Below are the code and all the weights of a small trained network. Each question names an input and a class and asks about switching units off, where a switched-off unit gives its printed mean instead of its output.

import numpy as np


def w(rows, s, z=0):
    codes = np.array(rows[::2]) - 128.0
    scale = np.full(codes.shape[1], s)
    scale[-1] = z or s
    return codes * scale


def norm(h):
    return h / np.sqrt((h * h).mean(-1, keepdims=True) + 1e-5)


def f(y):
    return y / 2 * (1 + np.tanh(0.7978845608 * (y + 0.044715 * y**3)))


def log_softmax(a):
    a = a - a.max(-1, keepdims=True)
    return a - np.log(np.exp(a).sum(-1, keepdims=True))


def net(x, mask):
    res = np.array(x, float).reshape(1, 4) / 4 @ E
    u = 0
    for l in range(2):
        y = f(norm(res) @ A[l][:, :-1].T + A[l][:, -1])
        res = res + np.where(mask[u : u + 16], y, B[l][:, -1]) @ B[l][:, :-1]
        u += 16
    return log_softmax(norm(res)[-1] @ U[:, :-1].T + U[:, -1])


A, B = {}, {}
E = w([
[191,3,170,59,133],'x0',
[188,203,223,113,57],'x1',
[144,167,75,51,25],'x2',
[24,88,199,99,162],'x3',
],0.0061)
A[0] = w([
[201,124,48,134,154,73],'0.n1',
[154,167,239,124,106,88],'0.n2',
[71,74,15,122,163,105],'0.n3',
[156,130,124,96,140,165],'0.n4',
[187,2,151,85,135,46],'0.n5',
[130,140,125,109,125,59],'0.n6',
[211,141,35,121,177,113],'0.n7',
[97,55,30,141,164,5],'0.n8',
[14,115,153,117,106,49],'0.n9',
[19,125,164,17,149,48],'0.n10',
[106,83,56,116,179,136],'0.n11',
[132,78,159,241,190,98],'0.n12',
[143,103,115,140,217,104],'0.n13',
[47,225,95,193,144,18],'0.n14',
[203,185,125,122,120,73],'0.n15',
[64,110,41,28,30,121],'0.n16',
],0.0084,0.0021)
B[0] = w([
[155,79,114,139,85,171],'0.n1',
[140,164,209,141,87,188],'0.n2',
[90,176,215,126,93,220],'0.n3',
[111,124,142,122,132,147],'0.n4',
[91,139,51,39,102,255],'0.n5',
[120,120,135,145,145,116],'0.n6',
[146,78,115,157,87,188],'0.n7',
[102,128,218,120,115,193],'0.n8',
[151,77,80,137,106,175],'0.n9',
[184,48,89,197,85,207],'0.n10',
[132,140,175,126,103,194],'0.n11',
[209,150,94,159,193,214],'0.n12',
[146,159,133,140,145,176],'0.n13',
[92,126,61,45,88,214],'0.n14',
[98,72,158,145,142,165],'0.n15',
[192,180,142,174,248,231],'0.n16',
],0.017,0.0047)
A[1] = w([
[67,108,135,150,166,193],'1.n1',
[151,160,118,142,196,91],'1.n2',
[134,111,42,93,151,74],'1.n3',
[150,153,93,88,95,83],'1.n4',
[115,26,107,221,64,6],'1.n5',
[123,67,147,90,164,84],'1.n6',
[58,164,80,83,107,110],'1.n7',
[136,104,73,133,164,96],'1.n8',
[96,144,116,173,129,116],'1.n9',
[181,171,111,135,207,94],'1.n10',
[96,78,129,132,115,77],'1.n11',
[114,154,107,205,93,131],'1.n12',
[89,125,91,11,125,74],'1.n13',
[140,98,138,76,110,141],'1.n14',
[45,173,84,171,127,136],'1.n15',
[55,122,244,141,99,168],'1.n16',
],0.013,0.002)
B[1] = w([
[194,166,130,125,75,126],'1.n1',
[138,125,65,168,149,186],'1.n2',
[103,128,210,115,79,223],'1.n3',
[85,77,140,155,171,188],'1.n4',
[126,1,65,104,32,228],'1.n5',
[195,157,82,94,101,157],'1.n6',
[89,110,94,81,207,204],'1.n7',
[124,164,173,140,125,177],'1.n8',
[176,151,135,103,107,128],'1.n9',
[84,145,54,209,168,229],'1.n10',
[180,85,133,156,156,141],'1.n11',
[176,88,154,57,121,168],'1.n12',
[58,140,117,55,206,254],'1.n13',
[125,182,111,118,174,188],'1.n14',
[192,131,156,37,149,162],'1.n15',
[109,196,228,167,71,249],'1.n16',
],0.016,0.0056)
U = w([
[90,159,110,4,211,203],'0',
[139,196,239,171,81,231],'1',
[179,169,46,243,210,152],'2',
[173,15,91,130,52,159],'3',
[56,103,127,176,143,2],'4',
],0.011,0.002)

Each question gives the input, the list of numbers given to net, and the class t.
The units are the neurons (one row each of A and B). Each row of codes is followed by its name. A weight is (code - 128) times the scale printed after its matrix; where a second scale follows, it is the last column's (A, B and U).
mask holds one flag per neuron, layer by layer. A switched-off neuron (its flag False) gives its mean, the last column of its row in B, instead of its output. The means were averaged over made-up inputs and are rounded, as every weight is.
A unit's drop is (log p(t) with every unit on - log p(t) with that unit switched off) / (log p(t) with every unit on - log p(t) with every unit switched off).
The circuit of an input: a set's keep is (log p(t) with only the set's units on - log p(t) with every unit switched off) / (log p(t) with every unit on - log p(t) with every unit switched off). Starting from the 12 units with the biggest drops (on a tie, the unit counted first), units are removed one at a time, each time the one whose removal leaves the highest keep (on an exact tie, the one counted first), for as long as the keep stays at least 0.8.
units of the circuit, in order: the units of the circuit, biggest drop first
top k neurons: the k neurons with the biggest drops, biggest first
k most important neurons of layer l: the k neurons of layer l with the biggest drops, biggest first
input [0,-8,8,8], class 1: units of the circuit, in order => [0.n3; 1.n16]
input [6,6,3,7], class 3: 3 most important neurons of layer 0 => [0.n10; 0.n3; 0.n14]
input [6,-5,-7,-4], class 2: top 3 neurons => [0.n12; 0.n14; 0.n13]
input [3,-1,-6,7], class 3: units of the circuit, in order => [0.n10; 1.n5]
input [-2,-3,4,7], class 3: units of the circuit, in order => [0.n10]
input [-7,7,-2,2], class 0: top 3 neurons => [0.n14; 0.n3; 1.n7]
input [8,-2,7,-6], class 0: top 3 neurons => [0.n5; 0.n10; 0.n12]
input [1,-7,-3,8], class 3: units of the circuit, in order => [0.n10; 1.n5]
input [5,-6,-6,-8], class 3: top 2 neurons => [0.n7; 0.n1]
input [5,-6,7,-7], class 2: 3 most important neurons of layer 0 => [0.n16; 0.n10; 0.n9]
input [5,-7,-3,-5], class 1: 2 most important neurons of layer 0 => [0.n8; 0.n3]
input [5,-7,2,5], class 1: top 2 neurons => [0.n3; 0.n8]
input [-4,-6,3,-1], class 1: 2 most important neurons of layer 0 => [0.n3; 0.n5]
input [-5,5,2,-7], class 3: top 3 neurons => [0.n5; 0.n3; 0.n15]
input [-3,-4,0,0], class 1: units of the circuit, in order => [0.n3]
input [7,-4,8,-1], class 2: 2 most important neurons of layer 0 => [0.n16; 0.n14]
input [-4,-5,-3,5], class 1: top 3 neurons => [0.n5; 0.n3; 0.n8]
input [-8,7,-1,-2], class 0: top 2 neurons => [0.n14; 0.n3]
input [8,7,3,-6], class 0: top 2 neurons => [0.n10; 0.n5]
input [8,7,6,-1], class 0: top 3 neurons => [0.n5; 0.n3; 0.n8]
input [7,0,5,-6], class 0: 2 most important neurons of layer 0 => [0.n5; 0.n10]
input [5,-6,4,8], class 3: top 2 neurons => [0.n10; 0.n9]
input [-6,4,-4,-7], class 3: 3 most important neurons of layer 0 => [0.n5; 0.n15; 0.n7]
input [5,5,-5,-2], class 0: units of the circuit, in order => [0.n5]
